Below is a small trained network, with its code and all its weights. Each question gives an input and a class and asks what happens when units are switched off, that is, made to give their printed mean instead of their output.

import numpy as np


def w(rows, s, z=0):
    codes = np.array(rows[::2]) - 128.0
    scale = np.full(codes.shape[1], s)
    scale[-1] = z or s
    return codes * scale


def f(y):
    return y / 2 * (1 + np.tanh(0.7978845608 * (y + 0.044715 * y**3)))


def log_softmax(a):
    a = a - a.max(-1, keepdims=True)
    return a - np.log(np.exp(a).sum(-1, keepdims=True))


def net(x, mask):
    res = np.array(x, float).reshape(1, 5) / 4 @ E
    y = f(res @ A[0][:, :-1].T + A[0][:, -1])
    res = res + np.where(mask, y, B[0][:, -1]) @ B[0][:, :-1]
    return log_softmax(res[-1] @ U[:, :-1].T + U[:, -1])


A, B = {}, {}
E = w([
[135,195,105,25,95,162,54],'x0',
[209,123,160,123,61,190,148],'x1',
[150,134,185,156,66,109,59],'x2',
[254,78,151,67,153,76,164],'x3',
[72,156,86,87,104,42,181],'x4',
],0.0093)
A[0] = w([
[195,74,160,156,154,118,139,15],'N0',
[109,130,107,131,155,140,111,206],'N1',
[105,152,142,173,96,190,66,81],'N2',
[6,155,120,156,191,109,70,254],'N3',
[91,105,113,137,99,84,154,99],'N4',
[128,151,112,86,81,124,172,189],'N5',
[123,127,145,114,112,125,114,126],'N6',
[163,120,124,67,169,161,118,174],'N7',
[154,93,116,124,142,93,230,70],'N8',
[121,125,109,92,174,13,145,55],'N9',
],0.015,0.0021)
B[0] = w([
[69,180,74,89,147,134,125,177],'N0',
[148,178,136,63,113,125,142,156],'N1',
[137,50,173,135,56,43,143,192],'N2',
[154,213,61,62,234,163,147,254],'N3',
[128,113,104,98,152,148,96,162],'N4',
[103,131,112,157,221,162,126,158],'N5',
[129,76,134,195,203,113,194,135],'N6',
[77,171,80,139,194,123,154,171],'N7',
[146,81,197,160,34,100,79,188],'N8',
[133,73,196,200,2,133,114,200],'N9',
],0.0082,0.018)
U = w([
[152,204,2,62,246,134,125,7],'0',
[196,57,196,175,65,100,102,249],'1',
],0.0078,0.00012)

Each question gives the input, the list of numbers given to net, and the class t.
The units are the neurons (one row each of A and B). Each row of codes is followed by its name. A weight is (code - 128) times the scale printed after its matrix; where a second scale follows, it is the last column's (A, B and U).
mask holds one flag per neuron, in row order. A switched-off neuron (its flag False) gives its mean, the last column of its row in B, instead of its output. The means were averaged over made-up inputs and are rounded, as every weight is.
A unit's drop is (log p(t) with every unit on - log p(t) with that unit switched off) / (log p(t) with every unit on - log p(t) with every unit switched off).
The circuit of an input: a set's keep is (log p(t) with only the set's units on - log p(t) with every unit switched off) / (log p(t) with every unit on - log p(t) with every unit switched off). Starting from all 10 units, units are removed one at a time, each time the one whose removal leaves the highest keep (on an exact tie, the one counted first), for as long as the keep stays at least 0.8.
circuit, biggest first: the units of the circuit, biggest drop first
top k neurons: the k neurons with the biggest drops, biggest first
drop when u is switched off: that unit's drop, to one decimal
input [-6,-2,5,1,-3], class 0: top 2 neurons	[N9, N0]
input [1,1,8,5,-1], class 0: top 2 neurons	[N9, N8]
input [8,0,6,-3,-6], class 1: circuit, biggest first	[N2]
input [6,-4,7,6,-8], class 0: top 2 neurons	[N9, N7]
input [-3,-5,4,8,-7], class 0: top 3 neurons	[N0, N2, N9]
input [-5,6,-5,-1,2], class 1: top 2 neurons	[N3, N8]
input [-8,0,1,-6,-6], class 0: top 2 neurons	[N9, N8]
input [-1,7,-7,1,6], class 1: top 2 neurons	[N8, N3]
input [6,1,2,-8,-8], class 1: drop when N2 is switched off	5.2
input [-7,-2,8,-6,3], class 0: drop when N3 is switched off	0.3
input [-4,-2,-7,-2,7], class 1: drop when N8 is switched off	0.7
